Below is a small trained network, with its code and all its weights. Each question gives an input and a target symbol and asks what happens when units are switched off, that is, made to give their printed mean instead of their output.

import numpy as np


def w(rows, s, z=0):
    codes = np.array(rows[::2]) - 128.0
    scale = np.full(codes.shape[1], s)
    scale[-1] = z or s
    return codes * scale


def f(y):
    return y / 2 * (1 + np.tanh(0.7978845608 * (y + 0.044715 * y**3)))


def softmax(a):
    e = np.exp(a - a.max(-1, keepdims=True))
    return e / e.sum(-1, keepdims=True)


def log_softmax(a):
    a = a - a.max(-1, keepdims=True)
    return a - np.log(np.exp(a).sum(-1, keepdims=True))


def net(x, mask):
    ids = ['ΘΛαβεζμπτψω'.index(c) for c in x.split()]
    T = len(ids)
    res = E[ids] + P[:T]
    u = 0
    for l in range(2):
        q, k, v = (res @ M[l].T for M in (Q, K, V))
        z = softmax(np.where(np.tri(T) > 0, q @ k.T / 4**0.5, -1e9)) @ v
        res = res + np.where(mask[u], z, O[l][:, -1]) @ O[l][:, :-1]
        u += 1
        y = f(res @ A[l][:, :-1].T + A[l][:, -1])
        res = res + np.where(mask[u : u + 12], y, B[l][:, -1]) @ B[l][:, :-1]
        u += 12
    return log_softmax(res[-1] @ U[:, :-1].T + U[:, -1])


Q, K, V, O, A, B = {}, {}, {}, {}, {}, {}
E = w([
[58,190,82,84,137,186,153,92],'Θ',
[197,157,77,56,71,147,156,93],'Λ',
[158,108,115,50,102,129,106,161],'α',
[116,223,166,79,96,58,190,192],'β',
[89,132,144,105,227,187,188,133],'ε',
[90,103,132,122,119,81,86,220],'ζ',
[184,120,120,131,184,149,69,60],'μ',
[122,136,3,146,125,96,100,103],'π',
[167,121,110,137,146,13,76,54],'τ',
[133,121,135,78,213,79,229,172],'ψ',
[150,217,135,97,223,80,116,116],'ω',
],0.017)
P = w([
[214,91,172,254,71,152,217,150],'0',
[125,71,184,177,153,116,158,72],'1',
[187,126,110,178,74,136,150,170],'2',
[106,104,131,123,164,101,108,101],'3',
[137,145,85,129,112,106,102,161],'4',
[104,148,81,90,153,71,65,135],'5',
[104,169,66,88,141,72,67,162],'6',
],0.0067)
Q[0] = w([
[95,40,147,69,115,154,139,219],'0.h0',
[156,73,203,154,178,187,30,153],'0.h0',
[138,105,101,41,133,117,6,162],'0.h0',
[46,110,192,154,76,79,123,202],'0.h0',
],0.017)
K[0] = w([
[117,5,195,101,108,107,189,166],'0.h0',
[161,61,246,195,124,125,95,55],'0.h0',
[163,89,205,33,79,162,49,103],'0.h0',
[102,106,144,128,79,31,123,209],'0.h0',
],0.017)
V[0] = w([
[135,77,53,181,137,144,118,159],'0.h0',
[187,141,140,121,124,137,95,145],'0.h0',
[142,175,129,130,57,58,188,108],'0.h0',
[148,139,104,9,181,132,2,153],'0.h0',
],0.0074)
O[0] = w([
[109,71,137,128,237,139,108,66,110],'0.h0',
[138,137,150,142,106,154,132,140,160],'0.h0',
[44,98,180,65,130,118,140,92,157],'0.h0',
[208,161,97,223,51,182,231,254,254],'0.h0',
],0.0066,0.0034)
A[0] = w([
[122,180,111,124,120,80,48,169,4],'0.n0',
[133,68,188,167,147,105,71,219,97],'0.n1',
[143,143,118,140,80,170,39,57,111],'0.n2',
[130,238,137,63,205,147,91,71,71],'0.n3',
[86,69,109,182,223,254,161,172,81],'0.n4',
[148,180,105,136,81,182,38,165,88],'0.n5',
[193,191,104,54,87,202,135,56,75],'0.n6',
[49,61,129,253,77,89,225,153,65],'0.n7',
[46,145,67,198,70,160,129,67,152],'0.n8',
[132,99,70,31,113,104,86,158,137],'0.n9',
[152,81,164,217,38,235,218,100,145],'0.n10',
[56,162,101,66,190,192,102,200,106],'0.n11',
],0.0077,0.004)
B[0] = w([
[59,46,150,176,109,152,192,48,164],'0.n0',
[151,126,1,144,33,125,61,164,152],'0.n1',
[143,116,117,134,195,60,155,88,202],'0.n2',
[209,176,90,169,28,154,161,178,249],'0.n3',
[40,118,229,222,82,55,227,83,200],'0.n4',
[78,116,166,143,226,67,138,85,237],'0.n5',
[123,192,119,71,161,38,48,31,220],'0.n6',
[120,186,129,23,161,105,97,178,100],'0.n7',
[65,113,94,58,171,177,55,167,184],'0.n8',
[147,196,138,150,167,97,201,162,251],'0.n9',
[180,54,36,167,36,149,220,44,225],'0.n10',
[154,91,74,219,56,72,127,81,222],'0.n11',
],0.0081,0.0019)
Q[1] = w([
[145,129,161,138,93,109,106,141],'1.h0',
[126,142,95,136,169,77,153,165],'1.h0',
[147,125,149,164,132,167,112,140],'1.h0',
[141,185,34,194,137,6,239,106],'1.h0',
],0.02)
K[1] = w([
[132,132,142,130,110,98,99,131],'1.h0',
[75,135,103,119,150,118,120,160],'1.h0',
[152,123,165,164,141,171,130,144],'1.h0',
[43,167,5,169,130,112,133,157],'1.h0',
],0.017)
V[1] = w([
[84,118,122,140,47,153,22,141],'1.h0',
[72,175,61,118,130,153,254,99],'1.h0',
[177,164,174,160,28,80,158,109],'1.h0',
[138,184,133,164,76,236,89,61],'1.h0',
],0.0081)
O[1] = w([
[113,160,71,158,100,60,200,102,103],'1.h0',
[56,85,113,92,186,181,105,73,254],'1.h0',
[117,125,124,136,27,156,1,143,130],'1.h0',
[93,189,29,160,89,160,144,127,36],'1.h0',
],0.0082,0.0043)
A[1] = w([
[120,65,94,160,114,90,169,182,2],'1.n0',
[60,126,124,126,129,66,96,185,120],'1.n1',
[115,177,152,182,114,195,125,231,88],'1.n2',
[82,80,169,103,33,183,122,165,94],'1.n3',
[84,184,175,218,208,101,41,76,104],'1.n4',
[197,197,152,95,143,250,77,143,170],'1.n5',
[59,192,151,34,79,117,163,173,140],'1.n6',
[112,199,133,178,123,100,145,56,39],'1.n7',
[167,119,94,254,178,173,85,147,57],'1.n8',
[131,168,128,121,75,254,206,110,169],'1.n9',
[124,136,109,175,125,194,29,170,77],'1.n10',
[32,143,88,119,147,211,80,168,136],'1.n11',
],0.0079,0.0042)
B[1] = w([
[129,96,158,108,125,119,157,1,168],'1.n0',
[168,117,181,93,162,145,74,143,173],'1.n1',
[17,139,119,116,71,72,147,134,155],'1.n2',
[189,218,98,108,138,145,207,134,172],'1.n3',
[107,110,59,110,36,84,201,177,254],'1.n4',
[127,238,134,233,132,129,177,65,211],'1.n5',
[123,76,143,140,214,141,22,85,197],'1.n6',
[137,199,164,153,173,132,55,175,210],'1.n7',
[185,74,167,136,145,178,59,64,203],'1.n8',
[54,55,92,67,137,180,86,201,208],'1.n9',
[141,98,217,114,186,138,184,219,194],'1.n10',
[184,102,164,156,77,105,181,35,202],'1.n11',
],0.0092,0.0048)
U = w([
[153,71,145,107,177,138,183,151,112],'Θ',
[93,115,105,110,50,163,104,43,38],'Λ',
[155,29,124,126,34,79,49,213,135],'α',
[157,96,129,171,65,23,99,150,180],'β',
[175,188,123,134,96,199,142,253,223],'ε',
[202,57,133,234,137,196,90,133,56],'ζ',
[71,85,21,173,169,138,85,169,193],'μ',
[53,106,212,197,43,170,170,147,140],'π',
[114,97,215,88,131,166,78,164,99],'τ',
[191,183,153,32,84,164,104,83,3],'ψ',
[177,80,122,70,13,206,206,160,175],'ω',
],0.005,0.0035)

Each question gives the input, a string of symbols that net reads in full, and the target symbol t.
The units are the heads (4 rows each of Q, K, V and O) and the neurons (one row each of A and B). Each row of codes is followed by its name. A weight is (code - 128) times the scale printed after its matrix; where a second scale follows, it is the last column's (O, A, B and U).
mask holds one flag per unit, layer by layer, with each layer's heads first. A switched-off unit (its flag False) gives its mean, the last column of its rows in O or B, instead of its output. The means were averaged over made-up inputs and are rounded, as every weight is.
A unit's drop is (log p(t) with every unit on - log p(t) with that unit switched off) / (log p(t) with every unit on - log p(t) with every unit switched off).
The circuit of an input: a set's keep is (log p(t) with only the set's units on - log p(t) with every unit switched off) / (log p(t) with every unit on - log p(t) with every unit switched off). Starting from the 12 units with the biggest drops (on a tie, the unit counted first), units are removed one at a time, each time the one whose removal leaves the highest keep (on an exact tie, the one counted first), for as long as the keep stays at least 0.8.
units of the circuit, in order: the units of the circuit, biggest drop first
k most important neurons: the k neurons with the biggest drops, biggest first
k most important neurons of layer l: the k neurons of layer l with the biggest drops, biggest first
input τ π μ τ ω π, target Θ: 2 most important neurons => [0.n8 0.n3]
input ω α ε τ ε ε, target ω: 2 most important neurons of layer 0 => [0.n4 0.n11]
input τ Θ ε α π τ α, target Θ: 3 most important neurons of layer 0 => [0.n8 0.n5 0.n3]
input μ τ α τ ζ α, target β: units of the circuit, in order => [1.h0 0.n1]
input ψ τ Θ ε ω τ α, target μ: units of the circuit, in order => [1.h0 1.n9 0.h0 0.n3]
input τ ε β π Θ, target μ: units of the circuit, in order => [1.h0 0.n8]
input μ Λ μ τ τ, target α: units of the circuit, in order => [1.h0 1.n5]
input μ μ π ω π μ ψ, target Θ: 2 most important neurons of layer 0 => [0.n8 0.n3]
input μ ψ τ β, target ψ: units of the circuit, in order => [1.n3 1.h0 0.h0]
input π Λ μ ω, target ε: units of the circuit, in order => [0.n3 1.n0]
input Θ α τ μ, target μ: units of the circuit, in order => [1.h0 0.h0 0.n3]
input τ Θ ε τ, target μ: 2 most important neurons => [0.n8 1.n11]
input τ Λ ε, target ω: most important neuron of layer 1 => [1.n3]
input ζ τ α Θ ψ ψ μ, target μ: 2 most important neurons => [0.n8 1.n9]
input Λ ω μ, target ζ: units of the circuit, in order => [1.n8 0.h0]
input τ ε τ ε Θ τ β, target μ: units of the circuit, in order => [1.h0 1.n6]
input ω β ω μ τ α, target ε: units of the circuit, in order => [0.h0]
input ω ω Λ ω, target π: 2 most important neurons => [1.n2 1.n5]
input μ μ α, target ε: 3 most important neurons of layer 1 => [1.n3 1.n5 1.n10]
input μ μ ω τ μ τ Λ, target Λ: units of the circuit, in order => [0.n6 1.h0 0.h0 0.n10]
input τ π τ ω μ μ Λ, target Θ: units of the circuit, in order => [1.h0 0.n8 0.h0 0.n3]
input Λ α τ Θ, target μ: units of the circuit, in order => [1.h0]
input τ π ψ, target Θ: units of the circuit, in order => [1.h0 0.n8 0.h0]
input β Λ Θ α ψ ε, target π: 2 most important neurons => [0.n4 0.n11]
input τ Λ τ ω, target ε: 2 most important neurons of layer 1 => [1.n10 1.n0]
input ψ τ ζ α τ π μ, target Θ: 2 most important neurons of layer 0 => [0.n8 0.n3]
input ζ ζ ω, target β: 2 most important neurons of layer 0 => [0.n1 0.n10]
input τ τ μ μ τ Λ β, target τ: 2 most important neurons => [1.n6 1.n1]
